(in the rows, 128 means zero)
[137 119 173 104 171 164 150 155 120 108 162 142  85  76 126 148  94 133
 145 111 145  69 106 158 129 160 118 120 126 142  56 116 102 171 125  63
 139 143 147 193 191 121 133]  j18
[119 139 152 139 150 196 138 133 111 136 127 170  91  78 126 117 108 134
 117 100 136  92  87 160 115 157 160 115 115 166  63 133 105 174 140  91
 118 144 119 208 177 109 114]  j854
[140 159 142 106 117 143  85 173 104 134 147 110 154 214 124 117 164 154
 122 101 160  88 117 180 118 199  88 122 118 138 140 161 105 131 136 165
 131 140 170 124 139 163 134]  j297
[144 138 166 128 155 167 152 146 113  85 164 121  84  86 125 122 109 145
 141  72 124  68 112 147 132 166 152 122  61 136  76 153 156 136 123 112
 103 152 156 150 160 100 111]  j462
[117 133 156 101 159 169 121 135 135 140 149  95  93  56 129 160 100 137
 119  98 123  62 134 157  97 171 131 122 118 119  72  90 100 134 153  95
 146 122 121 146 152  88 131]  j975
[129 135 148 136 171 152 107  91  93 105 173  75 122  92 154 157 138 124
  96  97 127  73 107 158 126 170 101 128 129 112  76 133 142 158 129  81
 131 188 133 160 176 111 111]  j757
[127 129 120  73 140 111  94 160 101 120 148 124 133 149 117 120 131 154
 122 130 152 110 113 157 124 174  69 120 110 152 118 172 125 136 123 145
 115 136 146 150 143 149 157]  j911
[144 133 142 126 177 173 113 144 132 135 150 138 144  97 150 145 146 152
 129  85 112  90 108 158 106 194 121 129  72 143  91 135 131 144 115 110
 104 153 127 158 160 138 130]  j911
[154 136 130 110  76  94  57 158 103 129 143 104 128 150 171  95 154 151
 108 135 149  95 134 127  98 182  37 150 121 124 102 165 120 117 112 133
 102 152 157 100 135 102 143]  j757
[126 141 141  87  88 135  65 156  88 139 143 109 165 138 150 115 149 131
 128 134 189 116  79 165 137 205 114 155  78 134  67 116  86 145 129 140
 142 124 137  99 136 170 161]  j297
[140 130 179 167 143 188  90 148 160 124 147 127 116 102 148 120 117 149
 108 116 141  72  86 165  76 178 176 124 146 141  86 121 110 146  90  81
 156 126 118 107 162 103 134]  j757
[ 97 118 182 115 162 136 138 131 134 111 146 156 119 117 160 145 133 158
 123 116 124  71  97 120  93 169 104 139 120 128 133 110 115 162 128 117
 129 160 154 143 163 108 118]  j462
[156 125 124 125 113 104  62 149  71 132 108  85 128 101 154  80 121 135
 132 132 157 112 143 158 103 143 122 152 150 147 148 169 122 100  83 182
 110  86 119  75 129 124 162]  j788
[ 97 140 152 104 131 201 121 136 155 123 153 126 113 135 166 129 110 135
 125 113 160  91  88 165 136 201 140 125 111 157  89 115 117 177 137 109
 133 167 119 149 202 137  99]  j139
[147 136 175 123 185 158 120 148 115  82 138 129  82 119  98 175 109 133
 127  91 120  76 114 180 107 166 153 119 100 125 110 141 104 150 123 140
 113 148 102 183 179 130 104]  j986
[110 141 184 130 159 163 139 147 100  59 158 118 108 135 112 169 100 130
 134  86 131 100 132 147 110 184 121 122 109 136  88 113 133 131 136 116
 139 145 120 167 183 100  91]  j297
[141 135 153  74 129 142  47 153 124 122 101 101 135 162 121 143 166 169
 119 117 109 129 102 151 119 214  53 123 146 127 152 172 116 106 115 197
 128 166 146  86 134 158  97]  j911
[146 139 130  85  91  96  58 154 113 127 122 129 145 163 121 116 152 164
 128 121 143 115 106 134 133 173  33 129 107 137 142 181 108 145 101 163
 111 152 158  97 113 131 131]  j258
[142 142 196 168 120 149 121 118  82 165 193 151 189 105 139 118 121 139
 108 108 141  86 125 151 112 146  95 142  59 142  52 109 124 144 124  78
 124 127 144 166 111  83 149]  j462
[132 158 143  70 111 138  50 162  95 124 126 122 138 167 132 135 148 171
 122  99 122  94 130 179 130 181  57 118 125 137 144 187 117  89 152 149
 100 177 173 120 153 153 118]  j441
[123 157 125 110  65 110  66 151 114 132  92 149 137 109 125  90 121 130
 106 102 169 100 111 160 112 182 114 128 126 159 119 134  87 118 143 137
 100 126 139  65 118 154 157]  j952
[109 160 149 104 118 132  79 163  70  36 144 109 149 178 137 139 153 128
 116  90 159 113 112 171 130 189  75 112  66 115 124 161 142  93 114 167
 118 150 158  77 130 154  92]  j854
[177 144 141 156 203 141 121 129 143 111 143 155 135 109 116 127 185 166
 106 127  96 101 110 130 133 186 133 119  85 136 114 159 170 151 128 113
 102 183 170 183 167 124 114]  j18
[124 145 148 122  48 152  61 137  98 152 152 104 145 156 168 122  97 143
 113 123 167 106 121 157 111 173  67 120 153 157  70 142  97 115 160 140
 138  92 100  96 139 117 139]  j788
[130 171 163  93 120 151 106 149 121 135 131 119 112 198 127 130 133 160
 111 145 133 152  90 160 159 183  58 121 140 132 152 155  85  99 153 178
 113 128 174 117 152 130 122]  j139
[104 144 169 141 150 161 127 153 114  83 187 125 164 112 137 136 151 149
 119  69 127 108 114 148  98 187 159 114  68 127  73 105 156 144 116 123
 130 165 142 131 155  98 124]  j258
[145 141 118  85 140 119  71 192 104  90 121  74 141  83 153 120 137 129
 125 146 128 119 120 177  41 136 157 124 115 137  98 127 104 104 107 178
 119  99 115  78 106 138 176]  j18
[107 134 180 157 154 153 101 129 126 106 158 130 132  90 164 115 136 135
 114  97 153 109  94 131 121 174  94 125 129 108  90 120 108 146 137  81
 105 212 131 161 188 105 124]  j975
[139 149 169 138 169 164 171 148 145 112 179 146 158 101 153 157 150 140
 117 122 112 108 113 144 119 180 148 113  85 129  84 113 143 183 157 112
 138 138 133 166 186 101  88]  j986
[130 145 155 131 189 174 151 127 158 102 156 129  94 151 114 155 134 149
 123  85 108  82  98 138 131 190 114 129  70 116 111 143 122 185 138  84
 116 183 152 191 192 117 115]  j441
[134 155 139  89 110 104  54 143 100  85 118 121 124 138 153 122 161 153
 112 120 144 113 107 148 137 177  62 125 141 140 120 170 110 138 151 153
 123 164 157  92 140 161 133]  j18
[134 132 189 167 152 157 113 144 128  88 150 169 133 101 140 151 145 155
 114 122 128  98 121 140 132 173 159 111  81 146  80  89 151 142  83  92
 143 119 113 144 154 109 110]  j854
[141 145 165 152 115 147  72 137  99 122 114  81 141 166 146 103 140 145
 114 122 119  78 108 178  94 154 105 141 107 146 151 179 114 135 107 192
 130 136 132 125 109 125 127]  j975
[122 152 152 119  72  96  29 152  89 138 110 114 165 154 154  84 167 144
 120  99 156 120 106 136 134 192  70 146 105 137 117 189 107 137 125 215
 105 129 128 137 111 113 105]  j18
[132 152 138 102 102 104  31 151 109 123 111 149 142 175 135 124 179 166
 111 146 131 107  96 148 146 158  55 120 109 157 126 168 126 123  78 140
 114 140 156 118 106 120 111]  j757
[104 120 195 159 160 174  85 120 160 126 153 144 102 131 151 171 130 158
 125  92 138  33  84 139 114 160 150 112 144 150  63  91 118 171 108  90
 148 141  99 174 162 114 129]  j975
[139 125 137 105 181 171 138 133 137 114 165 112 137  73 151 192 105 154
 135 119 132 117 115 139 108 181 117 105 119 140 138 123 147 135 136 122
 121 156  97 148 204 125 105]  j975
[123 149 211 111 157 146 103 169 134  55 207 115 113 127 158 166 103 128
 125  96 149  78 101 169 113 158 150 127  80 130 118 164 152 124 126  96
  94 163 138 146 182  92 100]  j139
[129 157 120  91  83 121  68 168 105 121 156  87 150 161 150 157 117 127
 128 101 152 121 148 164  96 153  95 139 108 123  94 137  70  98 117 146
 143  89 132  62 135 119 137]  j986
[132 155 129 110  74 110  64 130 104 138 121 147 153  94 118 100 131 161
 110 118 157 118 141 159 135 177  95 121 118 146 107 133 129 138 178 180
 121 148 138  82 121 134 169]  j952
[150 143 126 101  90  92  31 137 127 152 110 114 133 133 129  97 146 152
 108 116 123 102 142 148 119 164  66 149 101 151 110 201 112 140 128 148
 110 143 150 116 109 127 148]  j462
[111 141 163  96 141 155 121 183 150  93 165 124 113 161 132 130 105 124
 137 103 158 127  93 136 108 171 146 117 104 137 109 149 115 142 125  77
 124 152 119 190 160  99  96]  j854
[105 149 181  83  74 109  62 154 104 111 146 117 152 184 118 105 117 171
 111  97 156 120 108 145 119 170  95 114 130 175 106 175 129  97 135 170
 118 109 138  68 111 137 150]  j975
[127 158 138 134 107 146  36 162 121  99  84 129 129 155 135 120 167 140
 123 101 153  74  99 146 110 192 118 122 123 152 108 151 116 158  97 180
 136 118 114 114 128 117  83]  j441
[154 125 167 162 200 140 126 128 199  96 155 132 154 121 150 173 192 116
 131  87 106  99  99 125 110 192 135 123  72  93 152 149 151 161 165 107
  96 219 154 176 159 122  79]  j788
[141 133 145 115  93 106  48 145  96 106 136  99 137 143 119 114 140 169
 121 127 170 111 108 122  84 153  83 118 146 163 116 137 136 101  94 189
 121 125 142  53  95 101 166]  j297
[136 153 190 131  68 128  64 175 118  85 133 116 140 121 153 110  89 148
 103 131 140 144 135 174  78 152 102 115 124 145 129 168 106  70 142 184
  94  98 105  32 142 102 141]  j952
[114 138 130 113 155 192 107 133 134 123 123 152 106 125 143 138 130 142
 153  90 109  97  82 134 145 163 148 137  72 125  95 156 148  96 107 105
  81 176 146 149 169 108  59]  j757
[149 139 172 125 163 127 129 161 141  52 174 126  69 154 111 166 143 150
 110 110 102  86 137 148 135 161 134 120  57 127 119 170 171 148  96 103
  98 151 142 151 193 121 104]  j297
[149 162 169 135 130 137  64 157  96 101 127 107 137 178  97 107 151 170
 117 116 153 106  81 152 124 193  79 126 119 146 118 172 122 136  78 194
 129 133 176  82 137 125 143]  j462
[132 139 127  74  94 124  51 178 120 158 124 110 132 113 151  97 143 152
 132  96 181 116 132 158 121 208 123 145 110 155  89 114  85 144  82 158
 144  92 129  86 129 136 162]  j462
[139 140 149  77  88 129  57 184  94 189 130 114 140 160 152  79 165 143
 110 112 143 105 104 173  96 157 109 143 133 124 116 182  92 102 120 140
  96 118 153 111 114 163 157]  j854
[117 161 136 112  80 112  86 174  76 125 152 111 149 130 148  98 115 125
 113 102 146 156 154 165 135 132 124 135 112 135 123 178 125 101 110 146
  86 110 109 103 149 137 140]  j911
[130 122 140 102  72 104  37 141 111 139 105 119 134 133 196  90 160 151
 112 150 167  81 122 138 118 184  24 150 118 131 130 160  82 138 133 138
 143 121 139  81 112 131 135]  j854
[138 139 219 106 211 170 103 166 103  68 168 104  99 121 111 178  87 136
 131  83 122  73  79 204 106 175 168 128  62 117  95 143  83 113  96 100
 132 116 107 193 151 110 115]  j975
[119 149 139 123  68 115  56 135  82 140 123 127 184 125 155 115 134 132
 117  97 125 114 133 172 110 163  33 136  81 147 119 161  92 115 127 128
 120 123 139  96  95 130 140]  j788
[110 159 172 136 177 167  92 125  97  80 187 102 149 160 117 176 119 124
 123  91 126 114  91 155 107 135 118 130  82 139  72 152 128 139 125  71
 119 175 122 176 163  99 115]  j297
[139 137 168 103 106 111  64 160 110 113 148 127 134 122 162 124 121 154
 124 100 171 114 105 166 111 186  83 130 153 139 122 180 115 131 130 172
 111 118 134  78 162 145 159]  j757
[156 130 123  69  61  82  81 188 108 121 162 130 142 146 153 117 125 159
 111 139 152 119 129 155  85 187  61 134  92 152 143 182 142 119 113 166
 101 112 142  87 145 141 164]  j952
[154 152 122 101 103 127  85 144  94 139 135 117 129  99 126 137 139 136
 110 127 140 136 113 168 145 147  60 106 107 167 116 164 122 100 131 113
  92 135 150 128 129 159 154]  j18
[125 125 207 117 160 178  99 146 160 102 153  80 103 187 117 169 132 150
 136  82 129  54 113 167 112 184 201 134  96 130 124 128  90 119 115 135
 138 141 126 117 167 136 113]  j139
[110 150 201 105 167 143 130 130 112 107 197  81 165 119 155 153 109 113
 100  83 142 111  87 167 130 181  92 121  50 127 106 144 111 132 121  85
  84 160 131 182 155  87  82]  j462
[107 130 162 180 162 174 161 133 121 125 158 151 104  54 162 152 101 149
 120 118 113  86 110 149  93 132 142 119 114 139 126  83 118 141  96  84
 124 121 119 167 179  81 141]  j297
[122 117 160 112 165 185 127 149 141 110 147 127 108 132 131 138  98 150
 151 119 115 110  82 128  91 145 157 121 129 104 130 125 111  86 114 108
 117 174 113 159 150  95  88]  j139
[147 152 154 109 109 110  56 174 117 110 128 109 147 118 146 118 142 154
 117 114 148 119 145 166 103 167  91 121 112 139 158 164 121 133 116 166
 120 106 109  87 125 124 147]  j441
[102 147 208 132 197 170 122 132 122  84 175 110 109 137 119 188 108 140
 135  84 123 111 107 164 149 171 127 112  91 144 103 114 136 136 111 116
 114 147 127 195 189  80 101]  j788
[120 150 175 100  85 111  71 173  72 103 151 112 163 166 120 112 128 133
 127 110 170 124 122 166 122 158  73 132  92 174 132 189 120 105 104 145
 122  96 143  97 120 126 137]  j139
[143 150 125  95  86 128  78 156 136 141 116 128 117 139 134 123 142 119
 108  90 151 130 104 165 127 181 129 124 135 146 135 191  99 137 142 163
 121 119 126 120 141 147  88]  j986
[136 117 158 166 143 144 113 138 174 107 149 152 129 114 132 151 121 165
 129  97 118  69 141 129 110 176 131 103  70 144 125 143 157 174 103 111
 112 155  89 175 166 111 110]  j854
[ 94 146 175 123 135 171 157 115 106 129 179 120 118 148 134 161 111 101
  98  96 143 103  82 148 147 163 115 136  89 122  79 120  78 157 140  47
 126 144 137 191 179  95  79]  j258
[133 139 193 150 160 173 103 130 161  90 181 116 118 113 142 179  98 150
 115  84 137 108 105 155 118 198 158 116  91 155  90 125 146 143 122 119
 130 117  92 138 175  93 116]  j258
[134 123 165 136 152 180 148 137 133  83 126 137  82 104 104 167  93 138
 145  71  86  79 116 154 102 145 161 120 101 122 113 125 120 132  90 114
 129 149 123 130 154 123  86]  j297
[130 158 158 160 176 182 135 144 149 134 160 148 146 105 147 164 156 119
 115 110 149 100  93 158 135 173 158 113  94 124  91 100 114 145 149 102
 122 113 141 148 168 112 108]  j258
[141 177 133 101  51 131  66 163 107 118 120 141 153 150 129  88 118 152
 115  90 166 127 139 146 139 197  69 122 106 152  91 171 105 114 138 167
 109 120 163  61 134 102 101]  j441
[135 153 134  89  79 103  47 174  63 157 134 163 109 136 143 101 161 168
  97 102 146  75 154 180 104 171  65 152  97 142 123 180 107 138 108 174
 109 100 160 105 137 140 164]  j462
[125 133 139 111  72 120  70 165  90 130 123 124 141 132 164  85 101 139
 110 147 166 132 107 165  98 163  72 123 164 154 117 175 102  71 130 163
 118  83 123  80 139 135 138]  j986
[126 121 189 106 194 140  60 141 174 125 146  92 144 186 149 173 164 141
 121 109 111  73 114 154 114 190 116 143  86 115 117 152 112 131 120 105
 120 139 122 173 162 126 103]  j441
[141 157 139 107  89 117  52 159  82 115 129 127 142 139 144 103 133 154
 102 106 163 128 129 173 117 188  41 119 132 154 107 159  97 118 105 172
 125 104 141  82 129 123 134]  j297
[150 164 182 171 156 190 137 152 151  91 182 127 132 125 107 181 111 116
 126  84 145  91 125 174 137 161 153  90  55 146  62 106 122 134 126  85
 145  91 123 160 135  94  97]  j18
[159 155 161 124  84 107  75 180  74 106 149 153 147 135 149  77 143 148
 111 119 180  91 121 172 119 192  86 144  91 159 124 204 134 129 130 149
 127  85 158  80 134 135 140]  j986
[152 126 166 141 125 124  70 144  96 136 130  84 125 170 137 107 167 156
 113 111 132  76 139 168 105 184 100 142 124 134 162 188 126 100 138 178
 133 120 138 127 132 141 139]  j986
[142 132 147  60 118 112  93 145  89 139 130  91  96 128 142 124 125 139
  99 123 147  92 118 181 133 204  73 137 149 148 109 159  80 130 151 131
 130 118 143 139 165 161 141]  j986
[125 148 106  91  97 111  83 148  64 122 112 159 120 101 165 106 162 145
 115 111 134 130 109 144 134 169  35 135  92 147 123 159 126 129 100 140
  96 153 168 138 127 129 123]  j854
[108 128 144  95  71  93  40 141  92 157 108 137 181  89 178  80 180 155
 115 104 129 120 117 130  98 177  55 160  66 165 132 177 149 112 107 187
  73 136 153  68 100 135 142]  j18
[118 163 150  95  43 123  40 137  82 160 159  79 147 106 153 111 111 167
  89 101 151 100 113 163 111 162  66 114 141 138  79 149  76  95 166 125
 124 133 128  78 109 112 176]  j975
[155 132 164 133 191 132 108 135 167  99 108 163 118  42 116 126 130 163
 135 132  93 113 101 127 103 135 154 115 112 143 147 155 145 147 137 143
  85 189 139 151 149  64 109]  j952
[152 173 140  97 100 124  60 154  87 121 137  96 126 155 130 110 129 175
 121  88 132 125  94 152 127 195  69 116 154 145  94 179  97 108 149 177
  96 157 169 113 143 114 152]  j788
[ 99 132 146 105  91  99  59 138 154 159 118 121 133 168 200 112 160 177
  95 154 148  67 111 127 118 193  41 135 156 107 170 136  94 119 154 150
 127 112 153  60 131 150 156]  j854
[137 127 138 100 138 165 119 130 121 115 167  88 147 139 158 150 114 137
 116 133 116  91  79 131 107 186  97 115  89 157 115 165 166 118 103  91
  91 176 126 173 172  89  49]  j788
[124 164 135 101  72  94  60 167  78 121 143 158 141  83 169 111 164 135
  80 101 157 115 106 152  94 169  44 141  87 147 141 177 129 134  92 127
  79 136 163  63 138 128 140]  j975
[131 147 127  74 107 119  55 125 113 143 117 100 125 137 133  85 153 159
  94 113 158 115 104 176 132 168  99 118 130 168 124 164  70 152 156 151
 106 175 148 114 115 145 164]  j258
[ 97 164 111  68  69 104  55 155 108 149 133 129 157 166 162  90 170 155
 108  65 142  94  98 148 112 180  80 129 117 134 119 169  83 121 163 123
  93 180 173 100 119 141 138]  j952
[129 130 119  74  82  99  63 159  65 124 133 111 122 102 160  90 150 124
 108 118 166 106 126 151 111 169  54 144 108 121 103 178 127 107 132 155
  92 156 151 110 137 136 129]  j975
[116 149 146  76  73 119  68 195 122 145 142 133 172 137 130  81 138 159
 122 109 137 147 110 170 149 163 127 102 107 146 114 193 137  81 107 141
  72 164 165 102 152 166 125]  j462
[134 137 108  87  96 130  62 132  89 183 107 101 136 180 136  91 163 172
 124 128 130  96  94 137 133 177  59 152 146 154 140 204 120 149 124 154
 118 162 151 126 153 184 156]  j975
